Below are the code and all the weights of a small trained network. Each question names an input and a target symbol and asks about switching units off, where a switched-off unit gives its printed mean instead of its output.

import numpy as np


def w(rows, s, z=0):
    codes = np.array(rows[::2]) - 128.0
    scale = np.full(codes.shape[1], s)
    scale[-1] = z or s
    return codes * scale


def f(y):
    return y / 2 * (1 + np.tanh(0.7978845608 * (y + 0.044715 * y**3)))


def softmax(a):
    e = np.exp(a - a.max(-1, keepdims=True))
    return e / e.sum(-1, keepdims=True)


def log_softmax(a):
    a = a - a.max(-1, keepdims=True)
    return a - np.log(np.exp(a).sum(-1, keepdims=True))


def net(x, mask):
    ids = ['ΔΞβγηλ'.index(c) for c in x.split()]
    T = len(ids)
    res = E[ids] + P[:T]
    r = res
    for j in range(2):
        rows = slice(2 * j, 2 * j + 2)
        q, k, v = (r @ M[0][rows].T for M in (Q, K, V))
        z = softmax(np.where(np.tri(T) > 0, q @ k.T / 2**0.5, -1e9)) @ v
        o = O[0][rows]
        res = res + np.where(mask[j], z, o[:, -1]) @ o[:, :-1]
    y = f(res @ A[0][:, :-1].T + A[0][:, -1])
    res = res + np.where(mask[2:26], y, B[0][:, -1]) @ B[0][:, :-1]
    return log_softmax(res[-1] @ U[:, :-1].T + U[:, -1])


Q, K, V, O, A, B = {}, {}, {}, {}, {}, {}
E = w([
[146,137,63],'Δ',
[97,168,132],'Ξ',
[179,200,151],'β',
[94,113,26],'γ',
[247,136,195],'η',
[131,32,172],'λ',
],0.015)
P = w([
[140,148,2],'0',
[24,174,181],'1',
[162,143,58],'2',
[37,85,175],'3',
[180,113,68],'4',
[99,22,168],'5',
[171,132,66],'6',
[94,41,153],'7',
[131,212,59],'8',
],0.008)
Q[0] = w([
[29,82,140],'h0',
[143,62,136],'h0',
[167,143,34],'h1',
[154,125,251],'h1',
],0.012)
K[0] = w([
[183,125,209],'h0',
[78,99,211],'h0',
[104,223,51],'h1',
[210,55,254],'h1',
],0.0095)
V[0] = w([
[105,12,139],'h0',
[200,124,125],'h0',
[37,194,58],'h1',
[131,20,189],'h1',
],0.011)
O[0] = w([
[56,254,53,153],'h0',
[234,220,137,97],'h0',
[146,61,88,255],'h1',
[122,240,112,61],'h1',
],0.0096,0.0028)
A[0] = w([
[95,106,250,40],'n0',
[242,165,142,62],'n1',
[224,189,164,94],'n2',
[106,150,192,104],'n3',
[83,115,241,195],'n4',
[179,157,142,101],'n5',
[120,104,215,153],'n6',
[220,161,112,195],'n7',
[191,118,180,180],'n8',
[109,87,143,131],'n9',
[102,115,207,152],'n10',
[63,139,150,119],'n11',
[77,156,122,210],'n12',
[21,103,111,1],'n13',
[131,189,241,92],'n14',
[163,115,75,121],'n15',
[169,119,97,113],'n16',
[113,62,161,165],'n17',
[215,102,151,75],'n18',
[122,104,125,117],'n19',
[102,170,237,90],'n20',
[162,90,124,158],'n21',
[124,143,79,108],'n22',
[63,156,116,168],'n23',
],0.012,0.0089)
B[0] = w([
[237,109,178,134],'n0',
[84,173,2,151],'n1',
[81,119,102,167],'n2',
[183,49,107,157],'n3',
[118,184,73,194],'n4',
[109,142,106,133],'n5',
[126,218,131,162],'n6',
[151,168,183,185],'n7',
[127,170,156,189],'n8',
[85,138,170,184],'n9',
[129,177,97,153],'n10',
[132,120,84,167],'n11',
[115,90,148,230],'n12',
[162,84,209,147],'n13',
[149,49,71,206],'n14',
[184,130,125,191],'n15',
[145,124,108,160],'n16',
[91,179,153,254],'n17',
[202,121,182,166],'n18',
[123,127,145,155],'n19',
[206,26,109,193],'n20',
[78,199,150,231],'n21',
[133,172,117,147],'n22',
[117,70,103,215],'n23',
],0.0076,0.0079)
U = w([
[249,61,153,141],'Δ',
[140,86,192,255],'Ξ',
[188,156,177,105],'β',
[164,45,73,87],'γ',
[182,172,104,13],'η',
[90,176,122,161],'λ',
],0.011,0.0055)

Each question gives the input, a string of symbols that net reads in full, and the target symbol t.
The units are the heads (2 rows each of Q, K, V and O) and the neurons (one row each of A and B). Each row of codes is followed by its name. A weight is (code - 128) times the scale printed after its matrix; where a second scale follows, it is the last column's (O, A, B and U).
mask holds one flag per unit, heads first, then neurons. A switched-off unit (its flag False) gives its mean, the last column of its rows in O or B, instead of its output. The means were averaged over made-up inputs and are rounded, as every weight is.
A unit's drop is (log p(t) with every unit on - log p(t) with that unit switched off) / (log p(t) with every unit on - log p(t) with every unit switched off).
The circuit of an input: a set's keep is (log p(t) with only the set's units on - log p(t) with every unit switched off) / (log p(t) with every unit on - log p(t) with every unit switched off). Starting from the 12 units with the biggest drops (on a tie, the unit counted first), units are removed one at a time, each time the one whose removal leaves the highest keep (on an exact tie, the one counted first), for as long as the keep stays at least 0.8.
units of the circuit, in order: the units of the circuit, biggest drop first
k most important neurons: the k neurons with the biggest drops, biggest first
heads that matter: for each layer, one digit per head in row order, 1 if its drop is at least 0.15 and else 0, layers parted by /
drop of u: that unit's drop, to one decimal
input γ Ξ η, target η: units of the circuit, in order -> n1; h1
input Ξ λ λ η Ξ β Δ, target Δ: 2 most important neurons -> n15; n18
input λ η η, target η: units of the circuit, in order -> n1; n20
input Ξ λ γ η, target γ: heads that matter -> 01
input η Ξ Δ β β Ξ, target β: 2 most important neurons -> n0; n6
input Ξ β β β, target β: 2 most important neurons -> n6; n0
input Ξ λ η Ξ, target γ: 3 most important neurons -> n14; n20; n2
input Ξ Ξ γ Δ Ξ β λ, target λ: heads that matter -> 00
input Δ λ Ξ λ λ η, target γ: heads that matter -> 11
input Δ λ Ξ β, target Δ: heads that matter -> 11
input Δ β Δ Ξ Ξ Ξ, target λ: most important neuron -> n4
input η λ Δ, target Δ: drop of h0 -> 0.4
input λ Ξ Δ γ β Ξ λ λ λ, target λ: drop of h1 -> 0.2
input η Ξ η γ, target Δ: drop of h0 -> 0.8
input Ξ Ξ λ Ξ γ γ, target Ξ: most important neuron -> n13
